Below is a small trained network, with its code and all its weights. Each question gives an input and a class and asks what happens when units are switched off, that is, made to give their printed mean instead of their output.

import numpy as np


def w(rows, s, z=0):
    codes = np.array(rows[::2]) - 128.0
    scale = np.full(codes.shape[1], s)
    scale[-1] = z or s
    return codes * scale


def norm(h):
    return h / np.sqrt((h * h).mean(-1, keepdims=True) + 1e-5)


def f(y):
    return y / 2 * (1 + np.tanh(0.7978845608 * (y + 0.044715 * y**3)))


def log_softmax(a):
    a = a - a.max(-1, keepdims=True)
    return a - np.log(np.exp(a).sum(-1, keepdims=True))


def net(x, mask):
    res = np.array(x, float).reshape(1, 6) / 4 @ E
    u = 0
    for l in range(4):
        y = f(norm(res) @ A[l][:, :-1].T + A[l][:, -1])
        res = res + np.where(mask[u : u + 4], y, B[l][:, -1]) @ B[l][:, :-1]
        u += 4
    return log_softmax(norm(res)[-1] @ U[:, :-1].T + U[:, -1])


A, B = {}, {}
E = w([
[79,196,225,154,148],'x0',
[135,144,112,3,254],'x1',
[152,80,160,164,164],'x2',
[134,132,125,129,130],'x3',
[118,124,132,123,130],'x4',
[128,123,134,126,129],'x5',
],0.0022)
A[0] = w([
[78,151,252,110,164,151],'L0N0',
[102,146,87,189,104,242],'L0N1',
[124,134,115,41,238,251],'L0N2',
[117,2,93,83,127,164],'L0N3',
],0.0032,0.0019)
B[0] = w([
[140,194,29,218,158,184],'L0N0',
[114,180,141,21,71,182],'L0N1',
[110,139,143,159,3,254],'L0N2',
[136,229,116,181,129,156],'L0N3',
],0.0034,0.0027)
A[1] = w([
[167,161,116,12,237,123],'L1N0',
[174,11,193,237,251,142],'L1N1',
[187,69,50,59,55,248],'L1N2',
[180,6,200,223,220,118],'L1N3',
],0.0031,0.0012)
B[1] = w([
[64,22,204,209,61,163],'L1N0',
[97,254,78,32,41,157],'L1N1',
[67,209,171,206,175,252],'L1N2',
[100,238,94,5,46,145],'L1N3',
],0.0028,0.0017)
A[2] = w([
[99,116,119,54,209,148],'L2N0',
[149,58,20,112,112,72],'L2N1',
[162,47,26,122,112,36],'L2N2',
[98,108,140,25,253,248],'L2N3',
],0.0038,0.0011)
B[2] = w([
[175,121,174,176,16,76],'L2N0',
[93,233,219,159,151,30],'L2N1',
[81,220,254,165,163,3],'L2N2',
[146,109,145,205,17,169],'L2N3',
],0.0044,0.00058)
A[3] = w([
[83,4,156,223,62,135],'L3N0',
[69,143,68,60,67,250],'L3N1',
[126,166,5,208,147,232],'L3N2',
[4,159,237,208,242,138],'L3N3',
],0.0027)
B[3] = w([
[184,25,213,99,145,165],'L3N0',
[253,88,121,77,180,252],'L3N1',
[159,64,213,73,213,248],'L3N2',
[219,161,114,170,206,142],'L3N3',
],0.0027,0.0033)
U = w([
[128,50,184,193,26,144],'0',
[152,126,127,112,164,188],'1',
[147,124,129,105,166,177],'2',
[92,217,141,206,187,108],'3',
[142,111,113,100,163,131],'4',
[119,165,77,61,72,85],'5',
[1,88,75,154,139,2],'6',
],0.008,0.0055)

Each question gives the input, the list of numbers given to net, and the class t.
The units are the neurons (one row each of A and B). Each row of codes is followed by its name. A weight is (code - 128) times the scale printed after its matrix; where a second scale follows, it is the last column's (A, B and U).
mask holds one flag per neuron, layer by layer. A switched-off neuron (its flag False) gives its mean, the last column of its row in B, instead of its output. The means were averaged over made-up inputs and are rounded, as every weight is.
A unit's drop is (log p(t) with every unit on - log p(t) with that unit switched off) / (log p(t) with every unit on - log p(t) with every unit switched off).
The circuit of an input: a set's keep is (log p(t) with only the set's units on - log p(t) with every unit switched off) / (log p(t) with every unit on - log p(t) with every unit switched off). Starting from the 12 units with the biggest drops (on a tie, the unit counted first), units are removed one at a time, each time the one whose removal leaves the highest keep (on an exact tie, the one counted first), for as long as the keep stays at least 0.8.
circuit, biggest first: the units of the circuit, biggest drop first
most important unit: the unit with the biggest drop
k most important neurons: the k neurons with the biggest drops, biggest first
k most important neurons of layer l: the k neurons of layer l with the biggest drops, biggest first
drop of u: that unit's drop, to one decimal
input [-4,-5,-1,3,4,8], class 2: circuit, biggest first	(L0N2; L2N3; L1N0)
input [-8,2,7,0,-5,-2], class 3: most important unit	L2N2
input [-8,-2,3,-7,5,-6], class 3: circuit, biggest first	(L2N2; L2N1)
input [-2,-6,-3,7,7,4], class 1: circuit, biggest first	(L0N2; L2N3; L1N0)
input [5,-5,3,-4,5,-7], class 2: 2 most important neurons	(L0N2; L2N3)
input [-3,0,7,3,-5,5], class 5: circuit, biggest first	(L1N3; L1N1)
input [-7,8,4,3,-3,-1], class 0: 4 most important neurons	(L2N3; L0N0; L2N0; L1N2)
input [4,-6,8,0,3,7], class 5: 3 most important neurons	(L1N3; L1N1; L0N2)
input [-6,1,-5,0,1,-5], class 3: circuit, biggest first	(L2N1; L2N2)
input [-5,5,8,7,2,3], class 5: 4 most important neurons	(L1N3; L1N1; L0N1; L0N2)
input [-2,-5,8,-5,1,-8], class 2: 3 most important neurons	(L0N2; L3N1; L2N3)
input [-5,3,8,-6,5,6], class 5: 3 most important neurons	(L1N3; L1N1; L0N1)
input [-8,-4,-8,-7,5,4], class 3: 2 most important neurons	(L2N1; L2N2)
input [6,-3,-5,2,-2,-7], class 2: most important unit	L1N2
input [-2,-4,-7,7,5,-6], class 4: 2 most important neurons	(L0N2; L3N1)
input [-3,-3,-5,-7,-2,3], class 4: 2 most important neurons	(L1N2; L0N2)
input [-6,5,1,-2,4,0], class 3: 2 most important neurons of layer 0	(L0N2; L0N3)
input [-8,-5,2,6,-6,-6], class 3: 3 most important neurons	(L2N2; L2N1; L0N2)
input [2,-3,3,8,-8,-6], class 1: 2 most important neurons	(L0N2; L0N1)
input [-7,-6,-4,-6,6,6], class 3: 3 most important neurons of layer 1	(L1N0; L1N1; L1N3)
input [-5,0,1,-4,0,-1], class 3: 2 most important neurons of layer 3	(L3N1; L3N0)
input [4,-5,-4,5,0,8], class 2: drop of L0N3	-0.1
input [-4,7,-1,-7,7,-3], class 0: most important neuron of layer 2	(L2N3)
input [2,-4,1,-5,-8,-8], class 1: drop of L2N0	0.2
input [2,-5,2,-1,-4,8], class 2: drop of L2N3	0.4
